The rows lie along a hidden order. The number after each row says roughly how far along it the row is, from 0 to 9. A new part has a new order.
10  -17  -2  -12  -6  -15  50  8  -10  6  -38  -7  -12  0  29  15  -10  -10  13  -9  1  -16  -37  -18  -20  -18  -5  57  -3  -16  9  -6  2  5  41  29  -8  26  10  -15  2
7
-5  24  -14  22  -6  0  1  17  -8  7  11  16  6  -21  -11  -19  7  -27  -6  -16  -5  -8  23  4  -11  14  15  -4  6  -16  -8  -6  -26  -5  -50  7  3  14  -7  9  -3
2
-50  18  -30  -10  -10  2  15  5  12  2  -6  7  -15  -27  35  -15  2  15  -1  57  29  -24  44  23  -7  -14  31  26  -22  20  10  11  1  -16  -87  2  -69  25  -33  -10  -22
5
-36  -6  -18  -22  5  19  28  -14  -7  -18  -5  15  -7  10  -5  -16  20  -4  -33  -15  -9  -6  28  -5  -9  -9  9  -7  21  -42  -8  6  -9  17  -25  -22  34  -1  -21  11  17
9
50  9  14  14  5  -8  -13  -1  0  2  19  1  16  30  14  -26  16  -29  -54  -13  -3  36  -7  -7  1  -7  -38  20  -22  17  15  14  5  24  36  -17  49  3  23  33  7
7
39  -27  19  8  14  22  -35  -5  23  -10  -7  -3  18  -8  -9  17  -12  -6  10  -23  -8  0  -26  12  -1  1  -2  -1  13  -13  4  -4  12  6  10  6  -8  -8  -7  -10  3
9
9  15  3  0  -9  24  11  0  8  3  -3  16  -2  -16  34  22  11  -3  15  21  5  -12  17  16  -3  12  -5  -17  13  -26  -9  10  -22  -23  -49  29  4  -19  -17  -4  11
0
-7  6  -30  19  -3  -6  16  18  10  -20  29  1  27  -17  -38  22  -7  -17  -27  17  3  -6  -6  2  9  6  15  24  -3  26  8  31  10  -25  -71  18  -3  7  -16  -16  -4
3
49  -30  42  25  12  14  -31  19  -14  -16  20  11  38  44  13  -31  24  6  -51  -59  -51  17  42  0  3  -25  -24  -81  10  4  -16  -7  -18  42  -56  -21  -34  -100  40  22  26
4
-66  24  -1  -18  -3  21  18  4  6  2  17  -16  -25  -32  -5  22  1  12  19  51  -26  -26  23  0  12  5  -10  4  -4  -16  14  27  16  -9  -48  -10  4  32  -11  -24  10
8
-5  -12  12  12  -5  -1  -33  -15  10  0  20  -4  17  -1  1  -17  32  2  1  -15  1  16  0  -11  -18  11  -2  14  -22  3  0  11  1  -8  38  20  12  7  -18  -2  -24
4
-25  -2  -2  -7  9  -13  -2  8  -18  2  -6  -3  21  -18  -15  14  -22  6  14  4  -19  -5  1  6  16  -3  21  -3  22  24  1  9  -12  -15  19  -8  -8  8  -21  13  -1
7
-17  14  20  -16  -11  21  -17  -6  -21  -6  39  -9  12  -2  -25  0  -13  -26  18  12  -3  5  -24  1  20  -21  22  -27  -8  20  -2  -24  21  19  -17  -16  10  -4  3  25  -10
3
-42  -63  -23  -14  -13  -2  -7  18  25  8  -31  -18  11  -32  -7  21  1  -15  64  73  37  -36  -9  -12  -20  -6  21  27  8  20  19  5  23  -41  36  47  -11  24  17  -32  -16
5
-11  -9  -15  30  -4  13  0  -5  12  0  -33  0  11  -13  10  -15  15  14  29  -13  3  18  -36  -7  -23  -11  -21  26  -5  -5  8  -19  10  12  41  12  0  -2  -35  -9  16
6
19  2  -27  7  -16  7  -11  14  -8  7  -12  -4  28  -8  21  24  -19  -4  -27  -8  -4  -26  0  -5  1  3  20  15  5  4  -10  29  -22  -22  -3  9  -13  42  -24  7  -3
6
86  -7  4  -2  11  -8  -64  -18  12  1  51  11  34  32  -4  -13  31  -1  -49  -29  -5  29  -20  -2  2  9  -11  -18  -15  -30  12  -10  -14  20  -50  -16  41  -12  13  3  20
6
10  -63  23  7  11  -10  -3  0  16  -9  -3  14  23  14  -10  -26  -19  14  -16  8  16  -9  16  6  16  1  -20  21  -15  -16  -13  -13  5  9  -3  8  21  -73  37  10  20
6
31  -11  9  22  -11  -5  10  -22  2  0  35  4  5  -3  -9  -12  -14  -10  -6  -6  -1  2  41  4  17  3  3  32  11  31  -3  -4  -2  -12  -50  -31  -20  -62  -28  5  -14
2
32  -9  1  31  -5  -11  40  15  9  7  20  6  -15  7  17  -6  32  9  22  6  -9  17  -5  -22  -5  -3  -21  -5  7  -4  -4  21  -10  12  3  -27  4  13  4  11  -3
9
56  -19  -1  1  7  28  14  -13  0  -2  12  16  6  4  -6  -17  18  -27  -22  2  -15  25  -32  22  5  -12  -24  4  -18  12  -6  0  9  5  28  -6  47  13  49  30  -12
6
-3  12  -9  12  -4  -4  13  -25  -10  -18  -30  3  -3  -23  -38  23  -25  20  37  20  8  -16  -9  13  -11  4  -3  -5  -14  21  2  -6  25  -2  -86  -1  -11  12  -8  20  -7
5
